cols: M T Y S
[9.0 9.0 7.5 9.0]  dig
[-90.0  57.9   7.5   9.0]  dima
[-40.4   9.1   4.6  18.1]  sib
down: [57.9  9.1]	T
down: [7.5 4.6]	Y
count dig: [9.0]	3
down: [-90.0 -40.4]	M
down: [ 9.0 57.9]	T
count sib: [-40.4]	1
down: [7.5 7.5]	Y

cols: U X K L G
[ -3.3  47.2 -70.1 -40.3  16.3] = Ruti
[-29.8  29.5 -10.1 -62.1  60.0] = korir
[ -3.3  47.2 -15.7 -73.0  19.6] = Kur
[-72.9  51.4  40.5 -72.9 -72.9] = Gapet
down: [47.2 29.5 47.2]	X
down: [-29.8  -3.3 -72.9]	U
down: [-40.3 -62.1]	L
count Gapet: [-72.9]	3

cols: Z H F D R C W Q J V
[  9.0  24.6  63.5 -15.3  54.4  23.6  39.4 -67.0 -93.4  49.5] = Kur
[ 71.6  85.6  67.4  39.4  66.1 -44.6  36.1   0.4 -95.9  27.9] = Ruti
[ 71.6  85.6   4.1  39.4  66.1 -44.6  36.1   0.4 -95.9  27.9] = zokiv
[ 71.6  85.6  67.4  39.4  66.1 -44.6  -1.4 -65.4  28.7  26.6] = pimos
[ 71.6  85.6  67.4  39.4  66.1 -44.6  36.1 -75.2 -63.5  48.3] = dima
down: [-65.4 -75.2]	Q
down: [  0.4   0.4 -65.4]	Q

cols: makel pigu gim bet rezed lepu rugo
[  2.2 -42.1 -12.4  -8.1  10.0  37.7 -21.8] : pimos
[ -3.7  -3.7  33.8 -31.3 -31.3 -31.2  11.8] : pabep
[ 14.9 -27.8 -39.2  -1.4 -20.2   9.0  32.1] : kisav
[ -3.7 -14.2  33.8 -31.3  39.9   4.8  13.7] : dig
[ 14.9 -27.8  25.4 -14.1 -14.1  25.4 -31.4] : nevi
count nevi: [-14.1]	2
down: [11.8 32.1 13.7]	rugo
count pabep: [-31.3]	2

cols: davav Fura kif Dul kat dem gekog
[33.6 48.0 10.4 53.4 -2.0 18.3 39.9] = korir
[33.6 48.0 10.4 53.4  9.5 18.3 39.9] = Ruti
[ 22.1 -96.0 -10.8 -14.2 -30.7 -10.8 -14.1] = pabep
count korir: [53.4]	1
count pabep: [-14.2]	1
down: [-2.0  9.5]	kat
down: [ 39.9 -14.1]	gekog
down: [  9.5 -30.7]	kat

cols: A N E P
[ 47.8 -66.2  44.4   7.9] = nevi
[-12.4  18.5  -5.4   3.2] = zokiv
[-39.2 -39.2 -46.8 -46.8] = dima
[-66.4  34.7 -50.5 -30.5] = dig
[ 34.3 -51.1  38.0  13.7] = kisav
[ 47.7 -75.7 -39.1  41.0] = Kur
count dima: [-39.2]	2
down: [ 44.4  -5.4 -46.8 -50.5]	E

cols: nebo bamo dugep Mas Mova guna ponu dabit tun
[-31.6  22.2 -18.3 -70.5   7.1 -18.1  70.1 -72.9 -11.6]  Gapet
[-70.5  22.2 -70.5 -70.5 -18.3  16.2  -3.4 -31.8  -3.4]  pimos
[-31.6  16.2 -18.2 -18.2  16.2  16.2  16.2 -18.2 -18.2]  dima
[  2.7 -14.8  52.3  54.4  31.6  20.7  70.1 -16.8 -11.6]  dig
down: [-31.6 -70.5 -31.6]	nebo
down: [-70.5 -70.5]	Mas
count pimos: [-3.4]	2
count pimos: [-3.3]	0
count dima: [-18.2]	4

cols: gupi Gofo zitam vit
[11.7 53.5 62.4 11.7] : pimos
[ 24.7 -14.7  67.4  46.0] : zokiv
[ 39.1 -14.4  26.1  -6.4] : pabep
[-13.4 -13.4 -38.1 -82.8] : Gapet
[-10.9  19.7 -32.4  -1.9] : Ruti
count Gapet: [-13.4]	2
count pimos: [11.7]	2

cols: bez Lezos midod goge sifun
[64.2 14.0 -3.4 72.6 -0.5] = sib
[-0.4 -0.4 -0.4 27.5 -0.4] = dima
[ 38.6  36.9 -17.2  19.0  27.8] = nevi
[-85.1 -34.8   0.4 -66.4 -27.2] = dig
[-44.7  -8.7  18.5 -32.7 -41.8] = Kur
down: [ 64.2  -0.4  38.6 -85.1]	bez
down: [ 19.0 -66.4]	goge
count dima: [-0.4]	4

cols: Pori San libo nibeb benib nuz Pov Furof
[-23.0  47.6 -23.0  47.7  47.7 -23.0  47.7  47.7] -> dig
[-16.4 -23.0  27.2  71.7  47.7  33.0  -2.6  37.0] -> korir
[-16.4 -23.0  27.2  71.7  47.7  33.0 -38.8  16.0] -> zokiv
count dig: [47.7]	4
down: [ 47.6 -23.0]	San

cols: Zus fafo durip zodu teges borag Kota Tezi
[ 57.5 -58.7 -56.1  85.0  42.1  85.0  85.0  85.0] = korir
[ 19.0  -0.8 -57.2  29.7  71.1  21.7  18.0  60.0] = pabep
[ 37.6 -18.0 -65.4  35.3  39.9  22.1  43.2  84.9] = dima
[ 25.5  25.4  42.2  17.0 -31.4  10.1  32.4  42.2] = Gapet
[  3.4  73.2  75.9 -48.2  40.5   4.1 -72.0 -76.2] = zokiv
count Gapet: [42.2]	2
down: [42.1 71.1]	teges
down: [-57.2 -65.4  42.2]	durip
count korir: [85.0]	4
down: [10.1  4.1]	borag
down: [57.5 19.0]	Zus

cols: Rep Kopes zasi Bezeg
[34.5 34.5 34.5 34.5] = dima
[-27.9 -27.9  34.6  70.3] = Gapet
[-49.9  34.5  23.0  78.8] = Ruti
count Gapet: [-27.9]	2
count dima: [34.5]	4

cols: mim Kored Gik mir kazus bim
[-63.7  25.0  28.7 -51.6 -23.1 -20.9] -> pimos
[ 39.8 -27.3  64.1  42.3  11.8 -50.7] -> Ruti
[ 44.3 -36.3  59.7  32.8  -1.5 -46.5] -> dig
[ 44.3 -36.3  59.7  32.8  -1.5 -44.3] -> Gapet
[  9.9  -6.4  -6.4   7.2  43.3 -31.8] -> kisav
[-52.7  20.1  47.6 -44.0  20.0  20.1] -> dima
[  9.9  -6.4  -6.4   7.6 -35.6  62.7] -> sib
[ 46.9 -46.5 -19.0  -2.0 -46.7  14.0] -> nevi
[  9.4   1.2 -36.0   3.2  55.4 -15.3] -> korir
[ 26.5  -9.5  72.8  49.2  -8.2 -47.6] -> Kur
[ 46.9 -46.5 -19.0  12.8 -46.7  14.0] -> pabep
down: [-52.7   9.9  46.9   9.4]	mim
down: [-51.6  42.3  32.8  32.8   7.2 -44.0   7.6  -2.0   3.2]	mir
count dima: [20.1]	2

